Below is a small trained network, with its code and all its weights. Each question gives an input and a target symbol and asks what happens when units are switched off, that is, made to give their printed mean instead of their output.

import numpy as np


def w(rows, s, z=0):
    codes = np.array(rows[::2]) - 128.0
    scale = np.full(codes.shape[1], s)
    scale[-1] = z or s
    return codes * scale


def norm(h):
    return h / np.sqrt((h * h).mean(-1, keepdims=True) + 1e-5)


def f(y):
    return np.maximum(y, 0)


def softmax(a):
    e = np.exp(a - a.max(-1, keepdims=True))
    return e / e.sum(-1, keepdims=True)


def log_softmax(a):
    a = a - a.max(-1, keepdims=True)
    return a - np.log(np.exp(a).sum(-1, keepdims=True))


def net(x, mask):
    ids = ['ΘΠΣΦαβγδεηλμξτψω'.index(c) for c in x.split()]
    T = len(ids)
    res = E[ids] + P[:T]
    q, k, v = (norm(res) @ M[0].T for M in (Q, K, V))
    z = softmax(np.where(np.tri(T) > 0, q @ k.T / 4**0.5, -1e9)) @ v
    res = res + np.where(mask[0], z, O[0][:, -1]) @ O[0][:, :-1]
    y = f(norm(res) @ A[0][:, :-1].T + A[0][:, -1])
    res = res + np.where(mask[1:17], y, B[0][:, -1]) @ B[0][:, :-1]
    return log_softmax(norm(res)[-1] @ U[:, :-1].T + U[:, -1])


Q, K, V, O, A, B = {}, {}, {}, {}, {}, {}
E = w([
[149,105,41],'Θ',
[238,103,49],'Π',
[54,126,111],'Σ',
[86,178,56],'Φ',
[170,129,80],'α',
[149,122,84],'β',
[178,128,81],'γ',
[131,129,7],'δ',
[189,156,133],'ε',
[167,127,80],'η',
[109,216,193],'λ',
[121,169,58],'μ',
[78,88,64],'ξ',
[67,11,172],'τ',
[156,73,85],'ψ',
[80,92,57],'ω',
],0.017)
P = w([
[155,97,3],'0',
[170,119,61],'1',
[164,123,105],'2',
[167,132,129],'3',
[161,140,152],'4',
[160,146,174],'5',
[166,154,198],'6',
[168,161,198],'7',
[168,165,223],'8',
[166,172,216],'9',
[171,178,234],'10',
[172,186,235],'11',
],0.005)
Q[0] = w([
[121,197,160],'H0',
[254,105,70],'H0',
[137,17,243],'H0',
[130,157,110],'H0',
],0.0088)
K[0] = w([
[168,153,205],'H0',
[254,64,67],'H0',
[103,75,234],'H0',
[112,163,117],'H0',
],0.0089)
V[0] = w([
[79,222,77],'H0',
[42,129,177],'H0',
[100,142,66],'H0',
[101,2,153],'H0',
],0.0096)
O[0] = w([
[88,220,46,126],'H0',
[76,156,132,3],'H0',
[110,154,46,174],'H0',
[61,10,132,107],'H0',
],0.011,0.0067)
A[0] = w([
[149,194,137,125],'N0',
[185,84,110,128],'N1',
[120,157,157,91],'N2',
[154,80,127,94],'N3',
[173,104,72,76],'N4',
[110,79,173,105],'N5',
[164,56,135,105],'N6',
[146,126,213,106],'N7',
[145,143,180,83],'N8',
[148,108,78,144],'N9',
[65,175,110,3],'N10',
[161,94,106,96],'N11',
[86,161,114,30],'N12',
[1,131,108,138],'N13',
[149,85,133,114],'N14',
[90,59,159,71],'N15',
],0.017,0.0058)
B[0] = w([
[62,78,62,195],'N0',
[74,157,190,254],'N1',
[106,102,102,133],'N2',
[126,161,154,178],'N3',
[71,131,111,232],'N4',
[205,33,94,146],'N5',
[95,240,192,208],'N6',
[116,70,142,160],'N7',
[118,79,174,149],'N8',
[25,197,157,232],'N9',
[214,174,168,148],'N10',
[88,170,143,195],'N11',
[155,146,173,140],'N12',
[254,136,248,204],'N13',
[123,148,161,175],'N14',
[209,122,170,152],'N15',
],0.0081,0.0078)
U = w([
[88,156,118,253],'Θ',
[145,198,183,136],'Π',
[233,136,174,139],'Σ',
[182,159,79,100],'Φ',
[130,118,105,56],'α',
[116,113,110,60],'β',
[118,138,111,45],'γ',
[133,115,85,145],'δ',
[246,186,61,39],'ε',
[127,114,114,51],'η',
[136,127,120,45],'λ',
[179,117,57,173],'μ',
[56,61,111,135],'ξ',
[144,40,124,170],'τ',
[73,134,243,83],'ψ',
[105,112,101,71],'ω',
],0.013,0.011)

Each question gives the input, a string of symbols that net reads in full, and the target symbol t.
The units are the heads (4 rows each of Q, K, V and O) and the neurons (one row each of A and B). Each row of codes is followed by its name. A weight is (code - 128) times the scale printed after its matrix; where a second scale follows, it is the last column's (O, A, B and U).
mask holds one flag per unit, heads first, then neurons. A switched-off unit (its flag False) gives its mean, the last column of its rows in O or B, instead of its output. The means were averaged over made-up inputs and are rounded, as every weight is.
A unit's drop is (log p(t) with every unit on - log p(t) with that unit switched off) / (log p(t) with every unit on - log p(t) with every unit switched off).
The circuit of an input: a set's keep is (log p(t) with only the set's units on - log p(t) with every unit switched off) / (log p(t) with every unit on - log p(t) with every unit switched off). Starting from the 12 units with the biggest drops (on a tie, the unit counted first), units are removed one at a time, each time the one whose removal leaves the highest keep (on an exact tie, the one counted first), for as long as the keep stays at least 0.8.
units of the circuit, in order: the units of the circuit, biggest drop first
unit that matters most: the unit with the biggest drop
top k neurons: the k neurons with the biggest drops, biggest first
drop when u is switched off: that unit's drop, to one decimal
input μ ψ ψ Π ξ ξ μ ω ξ η ξ, target Σ: unit that matters most -> N13
input ξ ε ψ ω, target ψ: units of the circuit, in order -> N13; H0
input Φ ξ τ ψ ξ ε, target ψ: units of the circuit, in order -> H0; N13
input ψ β β ξ ξ ε ε τ ψ ε Σ ω, target Σ: units of the circuit, in order -> N13; H0; N1
input ω δ ξ ε ξ, target Π: top 4 neurons -> N13; N0; N9; N1
input λ γ ξ ε ψ μ ξ, target Π: units of the circuit, in order -> N13; H0
input γ γ ψ Φ ε Π, target Θ: units of the circuit, in order -> N13; N9
input ξ ξ ψ Θ γ ε ξ η Σ ε ε ε, target Σ: units of the circuit, in order -> N9; H0; N6
input Σ ψ ε μ ε Π ω ω, target Π: top 3 neurons -> N13; N9; N0
input ε Π Π, target Π: top 2 neurons -> N1; N0
input ξ ψ ε ψ ε, target ψ: drop when H0 is switched off -> 1.0
input ξ Π τ, target τ: drop when H0 is switched off -> 0.8
input ξ ε ε ε ω ξ τ, target τ: drop when N12 is switched off -> 0.0
input Π ε ε Π, target Π: top neuron -> N1
